Below are the code and all the weights of a small trained network. Each question names an input and a class and asks about switching units off, where a switched-off unit gives its printed mean instead of its output.

import numpy as np


def w(rows, s, z=0):
    codes = np.array(rows[::2]) - 128.0
    scale = np.full(codes.shape[1], s)
    scale[-1] = z or s
    return codes * scale


def f(y):
    return np.maximum(y, 0)


def log_softmax(a):
    a = a - a.max(-1, keepdims=True)
    return a - np.log(np.exp(a).sum(-1, keepdims=True))


def net(x, mask):
    res = np.array(x, float).reshape(1, 3) / 4 @ E
    y = f(res @ A[0][:, :-1].T + A[0][:, -1])
    res = res + np.where(mask, y, B[0][:, -1]) @ B[0][:, :-1]
    return log_softmax(res[-1] @ U[:, :-1].T + U[:, -1])


A, B = {}, {}
E = w([
[61,124,95,237,27,164,149,51,158,131,89],'x0',
[53,64,85,90,134,4,71,107,60,132,49],'x1',
[133,104,23,28,178,163,207,70,172,82,136],'x2',
],0.012)
A[0] = w([
[116,99,76,106,193,158,194,106,192,67,129,101],'n0',
[199,168,157,78,214,104,77,156,116,139,134,103],'n1',
[169,128,171,83,201,113,138,170,96,170,145,94],'n2',
[119,128,110,146,80,137,127,85,91,115,155,230],'n3',
[178,119,142,84,188,88,108,119,136,103,150,106],'n4',
[105,135,66,118,135,133,196,84,126,106,110,131],'n5',
[98,86,81,95,134,48,142,113,127,102,104,108],'n6',
[137,179,155,124,99,168,204,169,190,100,181,103],'n7',
[119,156,96,182,45,163,99,122,132,164,102,145],'n8',
[177,138,194,154,146,170,182,118,189,128,137,113],'n9',
[119,121,56,144,212,121,142,187,145,79,149,102],'n10',
[108,102,78,107,112,67,36,133,91,135,93,115],'n11',
[160,159,157,174,105,93,62,142,121,145,142,95],'n12',
[173,192,127,153,131,184,133,122,125,130,164,149],'n13',
[145,67,70,58,189,180,136,60,160,89,103,96],'n14',
[174,172,119,116,116,137,127,177,140,124,187,96],'n15',
[144,60,127,129,180,109,125,185,99,109,175,80],'n16',
[138,128,140,158,46,131,137,9,178,113,72,83],'n17',
[171,161,159,84,144,111,121,161,95,104,166,168],'n18',
[125,141,202,229,110,135,28,213,60,185,117,113],'n19',
[124,94,137,152,181,127,111,118,141,175,156,251],'n20',
[117,161,208,156,80,112,18,203,138,169,136,137],'n21',
[137,101,92,71,118,133,155,103,168,131,143,183],'n22',
[105,83,113,103,121,52,137,125,96,171,94,127],'n23',
[81,122,98,182,71,141,162,57,167,120,108,87],'n24',
[112,33,127,101,129,63,81,78,48,126,67,115],'n25',
[179,72,121,89,96,97,84,151,96,108,162,138],'n26',
[173,187,159,183,171,199,155,149,149,147,154,119],'n27',
],0.011,0.014)
B[0] = w([
[200,193,187,137,143,188,171,119,70,146,147,202],'n0',
[107,104,137,143,80,83,80,87,189,162,165,213],'n1',
[131,54,110,166,83,57,104,93,141,191,156,198],'n2',
[63,196,48,73,95,74,66,213,93,96,168,195],'n3',
[123,157,128,166,103,100,78,88,141,172,137,183],'n4',
[170,197,185,71,124,90,131,67,71,151,124,183],'n5',
[146,108,140,174,170,145,141,132,145,51,89,191],'n6',
[86,132,133,172,140,208,108,63,162,81,93,205],'n7',
[121,119,118,77,74,87,76,94,156,152,156,192],'n8',
[105,118,85,146,137,197,129,109,172,109,80,198],'n9',
[152,166,171,134,95,81,100,98,154,152,131,166],'n10',
[131,111,98,182,117,185,148,90,153,56,82,205],'n11',
[211,168,182,150,204,168,155,87,113,150,149,179],'n12',
[93,146,83,167,127,167,101,153,159,97,103,201],'n13',
[178,184,199,131,184,119,191,79,125,126,166,208],'n14',
[149,101,107,179,102,145,146,139,165,95,113,173],'n15',
[151,80,150,140,79,119,93,98,196,171,137,164],'n16',
[123,74,138,159,96,71,82,67,171,186,159,183],'n17',
[82,97,65,109,60,62,87,122,129,146,160,207],'n18',
[174,180,202,102,157,135,163,101,110,117,160,253],'n19',
[20,212,25,16,127,111,131,254,65,82,176,213],'n20',
[205,177,168,81,161,124,178,66,66,97,177,236],'n21',
[139,168,177,68,159,102,116,148,50,87,174,198],'n22',
[91,111,121,184,115,174,97,135,120,100,96,195],'n23',
[177,76,118,208,33,57,95,89,183,188,190,187],'n24',
[116,109,123,180,163,170,115,118,149,63,78,225],'n25',
[98,122,96,104,66,119,133,103,168,121,133,175],'n26',
[96,135,118,189,132,158,106,107,162,30,82,215],'n27',
],0.0099,0.021)
U = w([
[233,172,203,105,160,149,184,71,68,119,197,124],'0',
[98,84,82,218,123,221,131,88,165,27,41,110],'1',
[133,55,96,161,31,51,99,71,175,217,215,90],'2',
[14,180,15,2,98,115,127,203,35,74,210,253],'3',
[179,76,111,80,110,140,172,152,107,202,128,92],'4',
[108,78,121,149,150,165,163,146,121,168,151,95],'5',
],0.0097,0.0056)

Each question gives the input, the list of numbers given to net, and the class t.
The units are the neurons (one row each of A and B). Each row of codes is followed by its name. A weight is (code - 128) times the scale printed after its matrix; where a second scale follows, it is the last column's (A, B and U).
mask holds one flag per neuron, in row order. A switched-off neuron (its flag False) gives its mean, the last column of its row in B, instead of its output. The means were averaged over made-up inputs and are rounded, as every weight is.
A unit's drop is (log p(t) with every unit on - log p(t) with that unit switched off) / (log p(t) with every unit on - log p(t) with every unit switched off).
unit that matters most: the unit with the biggest drop
top k neurons: the k neurons with the biggest drops, biggest first
drop of u: that unit's drop, to one decimal
input [3,3,-4], class 0: top 2 neurons => n19; n18
input [-4,3,3], class 2: unit that matters most => n21
input [-3,1,-1], class 3: top 2 neurons => n24; n17
input [-1,5,-5], class 0: top 3 neurons => n21; n19; n27
input [0,7,-8], class 0: top 2 neurons => n19; n21
input [-3,-3,2], class 3: top 2 neurons => n25; n11
input [3,-7,-6], class 1: top 3 neurons => n27; n9; n13
input [-7,6,-5], class 2: top 4 neurons => n2; n1; n27; n18
input [-6,-6,-3], class 1: top 3 neurons => n27; n7; n9
input [2,7,-6], class 1: top 3 neurons => n25; n11; n23
input [-2,3,3], class 3: top 3 neurons => n19; n21; n12
input [5,-4,4], class 2: top 2 neurons => n24; n21
input [8,2,6], class 2: top 2 neurons => n24; n17
input [8,-4,5], class 2: unit that matters most => n24
input [-5,1,-4], class 2: drop of n18 => 0.2
input [-6,-5,0], class 2: drop of n25 => 0.2
